Below is a small trained network, with its code and all its weights. Each question gives an input and a target symbol and asks what happens when units are switched off, that is, made to give their printed mean instead of their output.

import numpy as np


def w(rows, s, z=0):
    codes = np.array(rows[::2]) - 128.0
    scale = np.full(codes.shape[1], s)
    scale[-1] = z or s
    return codes * scale


def f(y):
    return np.maximum(y, 0)


def softmax(a):
    e = np.exp(a - a.max(-1, keepdims=True))
    return e / e.sum(-1, keepdims=True)


def log_softmax(a):
    a = a - a.max(-1, keepdims=True)
    return a - np.log(np.exp(a).sum(-1, keepdims=True))


def net(x, mask):
    ids = ['ΓΘΛΣΨΩαημπτ'.index(c) for c in x.split()]
    T = len(ids)
    res = E[ids] + P[:T]
    r = res
    for j in range(2):
        rows = slice(3 * j, 3 * j + 3)
        q, k, v = (r @ M[0][rows].T for M in (Q, K, V))
        z = softmax(np.where(np.tri(T) > 0, q @ k.T / 3**0.5, -1e9)) @ v
        o = O[0][rows]
        res = res + np.where(mask[j], z, o[:, -1]) @ o[:, :-1]
    y = f(res @ A[0][:, :-1].T + A[0][:, -1])
    res = res + np.where(mask[2:26], y, B[0][:, -1]) @ B[0][:, :-1]
    return log_softmax(res[-1] @ U[:, :-1].T + U[:, -1])


Q, K, V, O, A, B = {}, {}, {}, {}, {}, {}
E = w([
[200,132,79],'Γ',
[139,142,128],'Θ',
[74,71,111],'Λ',
[132,169,123],'Σ',
[149,159,129],'Ψ',
[118,186,88],'Ω',
[93,131,234],'α',
[134,171,55],'η',
[130,29,148],'μ',
[4,119,99],'π',
[200,72,184],'τ',
],0.023)
P = w([
[129,19,137],'0',
[208,192,94],'1',
[51,255,194],'2',
[181,25,109],'3',
[173,211,120],'4',
[46,248,203],'5',
[190,21,105],'6',
],0.0077)
Q[0] = w([
[107,178,144],'h1',
[125,154,254],'h1',
[130,87,173],'h1',
[177,109,194],'h2',
[148,182,103],'h2',
[30,118,86],'h2',
],0.0098)
K[0] = w([
[39,72,87],'h1',
[118,123,196],'h1',
[150,152,183],'h1',
[139,30,102],'h2',
[139,187,75],'h2',
[130,123,252],'h2',
],0.015)
V[0] = w([
[138,203,2],'h1',
[84,166,88],'h1',
[129,172,169],'h1',
[81,196,110],'h2',
[124,169,190],'h2',
[97,116,122],'h2',
],0.0088)
O[0] = w([
[42,199,64,17],'h1',
[1,158,76,53],'h1',
[83,217,128,76],'h1',
[129,116,162,4],'h2',
[107,180,138,73],'h2',
[84,131,127,146],'h2',
],0.007,0.0034)
A[0] = w([
[132,134,51,181],'n1',
[229,125,210,122],'n2',
[30,127,134,50],'n3',
[81,33,160,70],'n4',
[159,25,176,83],'n5',
[206,123,144,115],'n6',
[7,78,199,104],'n7',
[80,235,71,103],'n8',
[65,87,167,20],'n9',
[93,137,71,63],'n10',
[88,171,225,85],'n11',
[82,225,159,57],'n12',
[124,106,221,114],'n13',
[92,201,158,27],'n14',
[95,89,173,100],'n15',
[164,173,94,209],'n16',
[64,185,207,72],'n17',
[184,62,119,149],'n18',
[146,102,93,44],'n19',
[65,214,194,100],'n20',
[75,56,196,65],'n21',
[196,201,199,107],'n22',
[44,79,178,1],'n23',
[177,238,80,59],'n24',
],0.011,0.005)
B[0] = w([
[97,212,92,175],'n1',
[88,137,137,242],'n2',
[143,165,113,160],'n3',
[128,125,136,209],'n4',
[120,123,93,250],'n5',
[61,136,145,197],'n6',
[175,71,161,200],'n7',
[80,86,183,166],'n8',
[199,154,135,156],'n9',
[194,186,141,149],'n10',
[58,154,94,160],'n11',
[236,47,112,144],'n12',
[192,197,136,196],'n13',
[203,48,167,137],'n14',
[87,156,143,172],'n15',
[169,206,206,163],'n16',
[78,184,66,152],'n17',
[120,90,101,228],'n18',
[123,210,100,144],'n19',
[133,173,65,153],'n20',
[87,194,145,201],'n21',
[114,2,116,180],'n22',
[209,119,136,164],'n23',
[90,92,174,159],'n24',
],0.0081,0.013)
U = w([
[106,103,188,47],'Γ',
[239,56,118,2],'Θ',
[187,119,153,162],'Λ',
[33,84,47,190],'Σ',
[137,118,136,88],'Ψ',
[2,133,94,43],'Ω',
[85,147,127,111],'α',
[153,162,132,121],'η',
[235,114,201,94],'μ',
[198,134,47,215],'π',
[82,72,129,178],'τ',
],0.014,0.0048)

Each question gives the input, a string of symbols that net reads in full, and the target symbol t.
The units are the heads (3 rows each of Q, K, V and O) and the neurons (one row each of A and B). Each row of codes is followed by its name. A weight is (code - 128) times the scale printed after its matrix; where a second scale follows, it is the last column's (O, A, B and U).
mask holds one flag per unit, heads first, then neurons. A switched-off unit (its flag False) gives its mean, the last column of its rows in O or B, instead of its output. The means were averaged over made-up inputs and are rounded, as every weight is.
A unit's drop is (log p(t) with every unit on - log p(t) with that unit switched off) / (log p(t) with every unit on - log p(t) with every unit switched off).
The circuit of an input: a set's keep is (log p(t) with only the set's units on - log p(t) with every unit switched off) / (log p(t) with every unit on - log p(t) with every unit switched off). Starting from the 12 units with the biggest drops (on a tie, the unit counted first), units are removed one at a time, each time the one whose removal leaves the highest keep (on an exact tie, the one counted first), for as long as the keep stays at least 0.8.
circuit, biggest first: the units of the circuit, biggest drop first
k most important neurons: the k neurons with the biggest drops, biggest first
which heads matter: for each layer, one digit per head in row order, 1 if its drop is at least 0.15 and else 0, layers parted by /
drop of u: that unit's drop, to one decimal
input Λ η Σ Γ Ω μ, target μ: 2 most important neurons => (n7; n23)
input Λ η Ω η, target Ω: circuit, biggest first => (h1)
input Σ α μ, target μ: circuit, biggest first => (n13; n7; n23)
input τ α Λ η, target Ω: circuit, biggest first => (h1; n1)
input Λ μ Γ Γ τ, target Θ: 3 most important neurons => (n22; n13; n21)
input Ω Λ α Ψ Γ, target η: circuit, biggest first => (n16; h1)
input Λ α Λ μ, target Σ: which heads matter => 01
input Ψ Λ π α α, target Ω: which heads matter => 10
input Λ μ η μ Ψ Λ, target μ: which heads matter => 00
input Λ α τ, target τ: 2 most important neurons => (n22; n2)
input π Λ Γ Λ, target π: which heads matter => 10
input Λ Ω τ Ω α, target Ω: 2 most important neurons => (n11; n17)
input Λ Γ Ψ Λ Ψ Λ μ, target Σ: 2 most important neurons => (n13; n16)
input α Γ Γ Γ τ, target Θ: 2 most important neurons => (n13; n22)
input α π Λ η Γ, target η: most important neuron => (n16)
input π π Λ α Λ Λ τ, target τ: drop of n18 => 0.1
input Λ Λ Λ Λ Γ Λ Λ, target π: drop of h2 => 0.0
input Λ Γ π, target π: drop of n17 => 0.3
